Here is a tiny trained network, its code and every weight. The questions are about switching its units off for an input and a class, where a switched-off unit gives its printed mean instead of its output.

import numpy as np


def w(rows, s, z=0):
    codes = np.array(rows[::2]) - 128.0
    scale = np.full(codes.shape[1], s)
    scale[-1] = z or s
    return codes * scale


def f(y):
    return np.maximum(y, 0)


def log_softmax(a):
    a = a - a.max(-1, keepdims=True)
    return a - np.log(np.exp(a).sum(-1, keepdims=True))


def net(x, mask):
    res = np.array(x, float).reshape(1, 6) / 4 @ E
    y = f(res @ A[0][:, :-1].T + A[0][:, -1])
    res = res + np.where(mask, y, B[0][:, -1]) @ B[0][:, :-1]
    return log_softmax(res[-1] @ U[:, :-1].T + U[:, -1])


A, B = {}, {}
E = w([
[142,203,127,172,165],'x0',
[50,146,19,47,174],'x1',
[2,192,204,105,4],'x2',
[128,107,148,88,122],'x3',
[123,144,145,135,156],'x4',
[131,154,170,106,163],'x5',
],0.0093)
A[0] = w([
[176,60,59,122,254,193],'n1',
[237,131,193,156,68,93],'n2',
[127,123,94,65,138,33],'n3',
[199,99,224,215,86,4],'n4',
[11,149,181,152,75,254],'n5',
[121,70,117,114,119,222],'n6',
[209,67,110,132,186,187],'n7',
[43,175,5,44,199,115],'n8',
],0.0086,0.0012)
B[0] = w([
[161,203,147,116,110,254],'n1',
[51,67,151,117,201,205],'n2',
[77,113,196,121,138,161],'n3',
[86,109,200,167,222,220],'n4',
[193,206,112,37,36,233],'n5',
[141,126,157,104,62,156],'n6',
[172,236,51,23,136,219],'n7',
[93,12,228,181,142,252],'n8',
],0.011)
U = w([
[153,250,114,137,64,250],'0',
[96,63,174,221,148,6],'1',
],0.012,0.00012)

Each question gives the input, the list of numbers given to net, and the class t.
The units are the neurons (one row each of A and B). Each row of codes is followed by its name. A weight is (code - 128) times the scale printed after its matrix; where a second scale follows, it is the last column's (A, B and U).
mask holds one flag per neuron, in row order. A switched-off neuron (its flag False) gives its mean, the last column of its row in B, instead of its output. The means were averaged over made-up inputs and are rounded, as every weight is.
A unit's drop is (log p(t) with every unit on - log p(t) with that unit switched off) / (log p(t) with every unit on - log p(t) with every unit switched off).
The circuit of an input: a set's keep is (log p(t) with only the set's units on - log p(t) with every unit switched off) / (log p(t) with every unit on - log p(t) with every unit switched off). Starting from all 8 units, units are removed one at a time, each time the one whose removal leaves the highest keep (on an exact tie, the one counted first), for as long as the keep stays at least 0.8.
circuit, biggest first: the units of the circuit, biggest drop first
k most important neurons: the k neurons with the biggest drops, biggest first
drop of u: that unit's drop, to one decimal
input [-7,-5,-6,6,7,-3], class 0: circuit, biggest first -> n7
input [-2,7,5,-1,-3,1], class 1: 3 most important neurons -> n8, n7, n1
input [5,6,4,-2,8,-8], class 1: 2 most important neurons -> n8, n7
input [5,-4,-5,-8,7,-6], class 0: 3 most important neurons -> n7, n8, n1
input [-4,-7,6,1,0,3], class 1: 2 most important neurons -> n4, n2
input [6,3,-2,4,-3,8], class 1: 2 most important neurons -> n5, n8
input [-4,3,-4,0,8,-4], class 0: 3 most important neurons -> n1, n7, n4
input [-1,4,3,8,3,-6], class 1: 3 most important neurons -> n7, n8, n1
input [7,-8,6,3,0,8], class 1: drop of n1 -> 0.1
input [-4,-8,-8,3,6,-6], class 0: drop of n1 -> 0.6
input [7,-8,2,-8,2,5], class 1: drop of n2 -> 0.0
